Each row has a class, written as a number after it.
[-10  32  16  11  30 -23 -70  18 -42  10  39 -51 -70  39  20  10  -8 -77
 -21  -6 -22 -26 -28  28 -61   6  11 -13  21   7  53 -33  -6   7 -45 -31
   9 -27  39]
10
[ 12  27  -1   2  42 -35 -57   3 -45  38  56 -25 -46  13   3  -1   7 -58
 -45  -4 -53 -43 -25  41 -12  -7  61 -31  27  38  26   0  21  12 -33  -2
  27 -28  69]
12
[-37  12 -26   4  13   3  10 -38 -12  -5 -21  21 -20   1  13 -58  -5 -39
 -38 -53  15 -76  67  41 -10 -75  -2 -70  22 -42 -12  -4  15 -18 -31  -5
 -59 -31   6]
8
[-37   8 -24  -4   4   8  13 -42  -7  -7 -20  24 -11   4  11 -59  -8 -56
 -33 -44  12 -64  62  34 -18 -77  15 -85  27 -44 -19  -5  11 -17 -26  -5
 -52 -27  15]
4
[ 14  41 -18 -14  -1  -5 -85 -32 -67  23  49 -25 -15  13  -6 -27  17 -60
 -50   6 -23 -65 -17  49 -29  -6  96 -56  48  24  14 -17   6  32 -28   5
  36 -31  73]
1
[ -5  21  -9   3  33 -56 -52   3 -39  41  59 -14 -60   9   6  11   4 -52
 -32  -7 -45 -41 -20  37 -28 -21  37 -53  38  28  30  -6  36  10 -48  -1
   8 -35  62]
0
[-18  32  16  15  28 -30 -63  15 -43  20  46 -49 -77  32  14  23   2 -49
 -16 -12 -21 -13 -33  22 -58  14  -5 -14  24   8  54 -29 -12  -7 -53 -40
  20 -36  31]
0
[  9  42 -16 -16  -2   4 -97 -36 -74  18  38 -30  -6  12  -4 -28  28 -77
 -49  12 -24 -60 -18  45 -36 -16 105 -50  43  21  15 -26  -9  35 -26 -11
  48 -32  63]
5
[  0  42 -29 -14   0 -17 -77 -41 -74  24  46 -19 -15  11  -5 -22  29 -63
 -48   6 -23 -52 -14  41 -40 -15  83 -57  48  22  17 -26   8  39 -27   0
  28 -27  71]
9
[  0  38   4  -2  39 -31 -65   5 -38  33  47 -24 -53  15  11   4   3 -72
 -37   3 -44 -45 -28  49 -29 -16  58 -40  34  29  25   3  21  19 -33 -11
  26 -26  64]
4
[-14  26  18  17  38 -29 -58  10 -42  26  47 -52 -74  23  10  19  -5 -60
 -19  13 -22 -22 -28  33 -43  26  -4 -25  24  24  57 -27  -5  -7 -42 -29
  18 -33  31]
8
[-43  -5  -2  39 -26   4  25 -39 -12  -2 -34  17  12   7   3 -41 -25 -93
 -26 -47  -9 -31  81  39  24 -59  47 -60  47 -15 -28  13 -12 -48 -17 -21
 -14 -34   7]
0
[  3  22 -12  13  40 -32 -63   2 -37  39  51  -8 -44  -6  14   7  12 -53
 -32  -5 -32 -38 -32  45 -26  -4  36 -46  23  17  36  -8  14  15 -38  -5
  18 -31  58]
2
[ -2  43  14   9  26  -3 -83   9 -44  19  39 -49 -70  31  23   6   2 -59
 -31  -1 -10 -21 -47  29 -51  19  18 -15  13   4  56 -32 -18   7 -45 -29
  24 -24  37]
10
[-11  42  16  13  27 -17 -63   1 -43  22  37 -47 -66  31  12  15  -9 -69
 -24  -1 -25 -26 -33  35 -62   9  19 -20  19  21  56 -36  -7   2 -41 -29
  22 -29  47]
6
[ 12  50 -23 -30  12   9 -85 -47 -73  21  40 -27 -11  10  -9 -30  22 -72
 -54  19 -29 -62 -16  56 -32 -12 103 -50  27  33  17 -20  -8  27 -20  -5
  57 -22  71]
6
[-32 -36 -49  13  25   7  -1  -7  -5  28 -10   0 -61   1  33 -52   0 -20
 -48 -29   9 -69  22  23   1 -56  -6 -32  32 -30 -11 -16   8  -7 -22 -33
   1 -44  10]
2
[-22 -13 -42  11  40  24  -5 -13   2  43 -21  19 -33   5  25 -68  16 -17
 -31 -26  13 -76  18  33  28 -63 -13 -13  15 -26 -17 -21 -21 -20 -15 -44
  22 -34  -6]
2
[  9  39 -19 -21   1 -15 -88 -39 -75  16  43 -26  -9  12  -7 -18  25 -81
 -59  23 -23 -55  -8  43 -27 -15  94 -54  56  27  10 -20  14  39 -24  -3
  44 -25  73]
8
[ -2  23  -3  -1  28 -22 -66  -9 -51  22  52 -22 -41   1   6  -2  12 -79
 -43   2 -44 -43 -23  40 -33 -17  75 -44  32  21  16   3  12  20 -28  -7
  33 -26  77]
12
[ 13  35 -26 -21   4  -9 -88 -51 -76   8  50 -26 -14  16  -8 -29  22 -67
 -61  17 -27 -58 -13  45 -30   4 101 -55  45  13  13 -18  -5  35 -35  -5
  41 -21  74]
12
[-35  29 -26  15  12   2  20 -38  -4  -6 -28  31 -10  -3  14 -44   0 -43
 -39 -37  20 -66  60  46  -5 -78 -11 -78  22 -37 -30   6   2 -23 -29 -14
 -60 -28  15]
9
[  4  32   5  -6  41 -30 -61  -1 -40  41  48 -17 -65   8  14   4  13 -56
 -33  -5 -44 -45 -26  35 -35 -15  50 -47  32  33  20  -2  17  18 -30  -6
  30 -28  70]
3
[ -5  31  -9  -2  32 -43 -48  -9 -42  44  54 -13 -52  10   2  10   1 -71
 -28  -1 -50 -31 -20  42 -33 -26  50 -62  41  36  23   1  37  21 -36   0
  10 -28  69]
4
[-17 -26 -44   8  31  19   7  -5  -5  27  -9   7 -63  12  23 -57   2 -29
 -48 -19   1 -51  33  29   7 -58 -15 -34  13 -27 -13  -4   7 -31 -27 -35
  14 -53   5]
11
[-35 -27 -48  10  21  13   4 -13   2  17 -15  20 -28  -1  25 -47   5 -25
 -23 -30  22 -77  23  33 -12 -61  -7 -42  31 -40 -23 -14  -9 -19 -26 -32
 -13 -42  11]
5
[-26 -30 -55   1  30  16   6 -15  -5  30 -11  13 -56   2  25 -56  12  -5
 -37 -27   7 -63  23  35   2 -57 -20 -47  25 -29 -15 -14  -1 -25 -32 -32
   6 -42   6]
11
[-30  16  19  24 -24  22  23 -29  -4  -9 -40   0  -4  15  13 -40 -24 -93
 -24 -52 -10 -42  78  34  11 -66  67 -63  42 -12 -25  10 -11 -35  -7 -18
  -7 -26  17]
3
[-35 -16 -47   6  31  15  10 -16  -1  30 -19   9 -48  10  24 -42   1 -31
 -25 -18  10 -63  28  36   1 -59 -27 -34  25 -22 -23  -8  -9 -23 -20 -41
  -1 -40  12]
9
[-22  20   9  16  17 -39 -57   7 -47  18  46 -46 -77  26  14  18 -11 -67
 -21  -9 -18 -15 -25  19 -73  -1  10 -34  39   9  53 -38  11   9 -53 -26
   0 -32  46]
0
[-24 -24 -45   0  22  36 -18  -6  -9   6 -14  -2 -32   8  25 -57   3 -31
 -41 -29  18 -63  23  31  -7 -46   8 -20  30 -41 -11 -10 -10 -19 -28 -45
  20 -40  15]
4
[ 14  33   7   6  34 -23 -60   2 -32  33  40 -14 -43   5  10   7  16 -62
 -34  -6 -42 -46 -29  40 -19 -19  52 -39  24  28  25   3  11   9 -32  -9
  33 -35  54]
5
[-36  16   8  29 -14  20  28 -32  -2   5 -39  10 -15  11  13 -46 -26 -80
 -29 -43 -14 -49  73  45  22 -72  53 -63  22 -13 -23   9  -2 -44 -10  -9
  -1 -30  12]
6
[ -5  29  18  14  29 -11 -71  11 -44  29  39 -53 -70  27  15   1  -4 -75
 -21   5 -23 -24 -38  39 -65  -8  16 -21  26  20  48 -38 -12  10 -42 -35
  29 -22  47]
7
[  9  47 -24 -16   0  -9 -92 -40 -73  24  46 -22 -12   5   0 -28  24 -64
 -52  13 -23 -58 -21  45 -34 -10  96 -49  43  15  15 -29   1  49 -27 -10
  38 -25  71]
2
[-10  28  12  29  28 -18 -78  14 -39  21  33 -45 -55  21  15   3   4 -59
 -28  -2 -20 -33 -39  36 -56   7   8 -14  22   6  59 -36 -15  10 -44 -38
  21 -33  29]
2
[-31 -26 -54   2  18  13  -2 -15  -6  21 -11   9 -51  -2  32 -54   1 -25
 -39 -19  16 -64  23  23   2 -63  -9 -33  34 -29 -12 -24  -2   1 -16 -37
  11 -37   7]
2
[  6  40 -21 -24   5  -8 -90 -37 -68  28  41 -27 -19  19  -5 -16  35 -67
 -41  13 -23 -65  -8  36 -39  -7  99 -52  56  30  12 -25  -6  34 -24  -8
  48 -28  66]
3
[  2  20  -5  11  34 -37 -60  -3 -40  27  51 -14 -46   2  13  10  -1 -69
 -38  -3 -52 -39 -31  44 -12   0  52 -48  25  30  30  10  20  17 -37   2
  23 -32  60]
10
[ 10  38  -9 -17   6   1 -87 -48 -66  23  44 -27  -8  17  -5 -20  19 -80
 -48  11 -35 -54 -23  51 -35   0 114 -44  25  24  14 -21   1  33 -17  -3
  46 -24  79]
6
[  1  31  -7   6  34 -34 -55  -5 -37  44  51 -16 -53   4  10  -2   5 -56
 -34  -6 -43 -43 -36  47 -22 -20  49 -43  22  31  31  -5   5  17 -37  -1
  23 -26  55]
7
[ -1  44 -35 -22   0 -15 -78 -47 -80  19  50 -23 -23  23 -14 -15  26 -75
 -54  16 -26 -52  -1  43 -37 -15  85 -61  55  25  16 -18   8  35 -32 -10
  40 -26  73]
12
[ 13  29  -5 -14  29 -23 -66  -6 -51  18  53 -19 -49   7  10   3  -2 -64
 -35   7 -47 -32 -27  39 -33 -15  40 -36  34  28  30  -4  13  20 -38 -18
  35 -25  64]
7
[-44 -29 -61  16  31  -7  25 -29   4  63 -10  29 -58  -1  24 -47   9   3
 -28 -35   6 -62  19  29  14 -51 -29 -54  35 -14 -21 -12   2 -18 -33 -22
   0 -44  11]
4
[-39  16 -13   7   7   8  11 -53  -9  20 -19  27 -17   5  19 -64  -6 -44
 -26 -50   8 -67  59  46 -12 -85  24 -86  23 -40 -20  -6   8 -17 -27   7
 -58 -23  12]
1
[ 21  46 -18 -31  13  -6 -92 -35 -69  31  48 -23 -18  11  -9 -28  24 -67
 -54  14 -29 -62 -19  51 -25  -9  92 -44  37  30  20 -13   7  33 -23   1
  45 -25  69]
8
[ 19  46   6 -13  58 -14 -66   4 -23  59  47 -20 -51  19   6  -1  16 -46
 -25  -2 -42 -52 -43  62 -28  -6  45 -33   9  26  30   7  10   5 -38 -10
  30 -23  59]
4
[-14  22  14   5 -21  26  24 -29 -11  -4 -37  -6 -11  19  15 -46 -27 -84
 -30 -40 -21 -36  71  42  10 -67  74 -68  30 -17 -29   8 -10 -42 -17 -14
  -6 -28  21]
11
[-26  25 -25  -6  22  13   4 -36 -14  -7 -22  22 -18   0  15 -68  13 -37
 -45 -44  16 -75  50  48 -20 -88   9 -76  12 -44 -24  -8   3 -13 -27 -10
 -50 -21  10]
11
[ 26  49 -16 -33  15   3 -88 -33 -62  30  43 -31 -28  22  -5 -29  24 -60
 -53  11 -38 -61 -25  51 -20 -11  96 -42  22  26  16 -16   2  29 -28 -12
  45 -26  65]
11
[  0  16   3  -8  27 -28 -64 -10 -44  31  46 -23 -50  11  16   8  -3 -75
 -28   0 -46 -34 -16  32 -36 -10  79 -51  44  29  24  -6  20  18 -29   0
  23 -25  68]
3
[-11  39  18  20  15 -21 -64   5 -47   8  38 -51 -67  28  15  17  -1 -61
 -22  -5 -21 -15 -32  27 -59  10  17 -26  30  11  54 -36  -6  10 -43 -33
   7 -30  30]
11
[-38 -19 -52  19   9  12   6 -13  -6  21 -13  15 -47   8  26 -43   2 -28
 -39 -31  23 -59  32  18   8 -52 -24 -18  32 -24 -13 -19  -8 -16 -25 -46
   7 -49  10]
7
[ -1  34  25  12  34 -30 -68  13 -34  22  37 -43 -77  32  16  11  -9 -54
 -19 -12 -20 -25 -40  33 -66   8  -2 -17  20  12  57 -35  -6   0 -54 -31
   6 -25  38]
0
[  1  39  27   2  32  -4 -80  19 -40   5  36 -61 -64  36  18  21  -6 -57
 -17   2 -19 -27 -30  20 -57  23  18  -9  28  10  53 -30 -14   0 -44 -42
  21 -28  35]
3
[-27  21  16  30 -12  29  11 -35  -4  -1 -44   8  11  17   9 -50 -14 -92
 -31 -49   0 -57  64  40  22 -48  73 -43  32 -12 -31  13 -35 -38   0 -23
   2 -28  11]
3
[-28  32   1  26 -24  27  19 -34  -4   5 -43   5 -12  15  11 -43 -21 -75
 -25 -54  -2 -46  65  34  21 -57  51 -48  27 -19 -14   8 -25 -43 -17 -19
  -9 -29  10]
9
[  5  14   3  -1  42 -23 -67  -5 -36  47  46 -21 -49  12  11   4   8 -62
 -34  -1 -51 -39 -30  39 -12  -7  66 -49  32  36  29   0  15   8 -32  -3
  39 -26  61]
3
[ -8  29  19  19  30 -15 -73   6 -41  35  41 -47 -69  27  21   7  -4 -60
 -27  -5 -21 -31 -39  29 -59  14  12 -15  30  14  56 -33 -10   5 -50 -28
  18 -34  46]
1
[-29  30  15  33 -21  23  15 -31  -4  -1 -37   4   2  15  10 -34 -21 -87
 -19 -50  -4 -50  74  47  17 -61  53 -61  37 -15 -22  14 -20 -46 -18 -19
 -14 -32  13]
1
[-40 -12 -50  11  20   7   9 -20   0  18 -17  22 -44   6  25 -47   5 -25
 -33 -32  19 -69  32  29   7 -56 -28 -36  26 -29 -13 -11  -6 -20 -21 -36
 -10 -40   6]
9
[ -9  20  17   8 -13  36  10 -21  -9 -15 -37 -15   3  19  12 -55 -18 -83
 -34 -46 -19 -50  65  48  17 -62  74 -49  18 -20 -27   7 -15 -38 -11 -25
  -1 -28  17]
11
[-19  19  13  24 -15  34  13 -39  -8   4 -42   5   0   4   5 -60 -20 -80
 -32 -42 -13 -35  55  47  18 -69  51 -49  24 -18 -29  20 -36 -43 -15 -24
  15 -26   0]
0
[-13  27  14  16  17 -25 -70  16 -42   6  33 -47 -68  32  23  21  -8 -59
 -28  -6 -17 -25 -30  24 -65  14  -4 -21  34  10  64 -40  -5   3 -57 -41
  12 -40  39]
5
[-11  39  19  35  28 -27 -58   9 -38  24  37 -44 -59  26  12  19  -3 -66
 -23  -5 -33 -26 -33  31 -36  22  -1 -21  19  21  54 -20 -10   2 -50 -29
  18 -39  31]
10
[-31 -27 -51  17  17  20   5 -19   1  31 -11  23 -47  -9  21 -55   7 -24
 -37 -23  17 -69  18  32   8 -67 -15 -42  24 -23 -21  -6  -8 -15 -18 -31
   9 -43  10]
7
[-29 -27 -44  18  16  23   3  -4   0  18 -21   2 -35   0  29 -46   5 -32
 -42 -20  17 -61  22  20   8 -66  -6 -28  34 -34 -22 -17   0  -7 -19 -45
  19 -40  13]
2
[ -4  27 -11   7  40 -41 -46 -13 -44  40  53  -5 -60  -3   8  16  -3 -58
 -40   8 -48 -30 -24  38 -25 -16  31 -56  26  41  32  -5  37  11 -37   0
  17 -32  70]
6
[  2  18  -6   3  32 -35 -46  -9 -44  44  54 -10 -61   3  10   7  -6 -60
 -27  -5 -45 -30 -33  43 -36 -14  42 -51  32  35  31  -5  26  21 -34   0
  19 -25  68]
7
[-23  33 -15  -3  11  13   7 -33  -9 -12 -26  26 -18  -7  19 -69   3 -43
 -46 -42  15 -72  54  40  -8 -85  18 -71  13 -39 -21  -6 -10 -22 -24  -9
 -47 -23   5]
11
[  14   52  -10  -24    0    1 -104  -19  -64   18   41  -34  -18   24
   -1  -24   29  -77  -61   11  -13  -71  -15   48  -28  -16  112  -27
   42   12   14  -17    8   33  -21   -9   48  -27   72]
8
[-27  21 -16 -11   4   6   7 -39 -17 -17 -17  27 -17  -4  15 -70   0 -41
 -43 -44  18 -65  58  41 -28 -89  10 -78  26 -47 -26  -5   5 -15 -30 -11
 -43 -17  17]
0
[-15  27 -10   7  18 -41 -46  -7 -51  37  49 -10 -53   1   7   7   8 -73
 -36  -5 -40 -34 -20  36 -38 -35  43 -58  47  41  25  -7  24  24 -26  -2
  21 -30  64]
7
[ -2  26 -14  -5  26 -38 -51 -14 -51  26  54 -15 -50   8   0  11   0 -66
 -39  -1 -53 -31 -14  32 -26 -21  47 -59  41  32  27   2  30  18 -38   0
  13 -30  68]
12
[-23  19  16  10 -23  20  18 -25  -1  -4 -38   4  -8  17  14 -42 -31 -96
 -31 -46 -11 -47  77  37  25 -70  65 -51  33 -18 -21  17  -1 -43  -8 -13
 -11 -31  16]
8
[ 10  47 -16 -28   5  -4 -85 -41 -72  26  37 -29 -19  21  -1 -27  34 -67
 -48   9 -29 -55 -20  49 -38 -12 101 -48  42  24  13 -27 -12  33 -23 -11
  47 -21  62]
11
[-24 -18 -48  15  26  19   3  -9   2  21 -20  11 -41   2  23 -50  10 -14
 -40 -28  10 -77  15  32  12 -62  -4 -31  22 -31 -30  -6  -4 -15 -24 -36
   6 -47   7]
11
[  1  25  23   1  39 -14 -81  21 -37  23  44 -61 -82  39  24  13  -7 -46
 -12  -4 -19 -31 -32  23 -61  21  23 -17  28   8  60 -43  -4   0 -50 -27
  12 -25  39]
3
[-16  42  12  27  21 -21 -70   5 -45   7  29 -45 -61  25  19  21  -7 -60
 -40   3 -15 -23 -31  25 -57  22   6  -3  17  18  62 -41 -12   2 -51 -39
  25 -39  44]
6
[  0  29  10   0  45 -10 -77   7 -46  13  41 -47 -74  25  18  12  -8 -50
 -23  11 -22 -25 -34  28 -64  17   0  -8   9  14  64 -41  -5  -3 -47 -35
  20 -29  39]
6
[ -6  18  -8  -7  41 -34 -56  -6 -39  52  49 -15 -53  16   4  -1  10 -68
 -25 -10 -54 -36 -27  39 -36 -29  55 -48  36  27  27   0  26  14 -31  -1
  23 -29  56]
4
[-12  21  17  19  -8  26  14 -20  -1   5 -37  -2   1  12  17 -50 -27 -82
 -27 -45 -19 -47  68  48  22 -76  78 -54  22 -24 -30  13  -4 -34 -10 -13
 -13 -24  17]
2
[ -5  29  -2  12  39 -50 -50 -10 -37  42  47  -3 -55   3   9  19  12 -58
 -28  -8 -49 -36 -16  31 -21 -18  37 -53  40  42  26   4  23  19 -32   1
  14 -33  51]
3
[-22  21  14  21 -17  24   8 -28  -8 -10 -36 -13  -6  27  18 -50 -30 -91
 -18 -53 -14 -38  76  49  17 -59  61 -51  17 -22 -17   1 -20 -33 -18 -13
 -17 -24   3]
10
[-35  21 -17   1   7   1  18 -45 -13  -8 -24  26 -18   6  14 -57  -5 -56
 -27 -44  13 -64  58  44 -29 -86   4 -86  25 -37 -24  -7  -6 -15 -26 -10
 -52 -24   7]
5
[-31  25 -17  -6  23  -3  10 -34  -9  -6 -16  27 -24  -2  15 -62  -3 -38
 -31 -49  10 -76  64  50 -15 -96  -2 -81  17 -44 -16  -2  20 -14 -32   4
 -63 -17   9]
8
[ 11  23   0  -2  46 -22 -61  -3 -34  48  47 -22 -57   8  13  -4  12 -56
 -34  -9 -42 -52 -33  50 -20 -23  64 -41  17  28  24  -3  19  15 -33  -1
  26 -19  64]
7
[  0  34  -2   6  30 -46 -39   3 -37  44  53 -19 -66  10   6   8   3 -64
 -32 -13 -49 -47 -24  42 -27 -30  47 -45  32  47  26   0  31  25 -26   1
  17 -30  65]
7
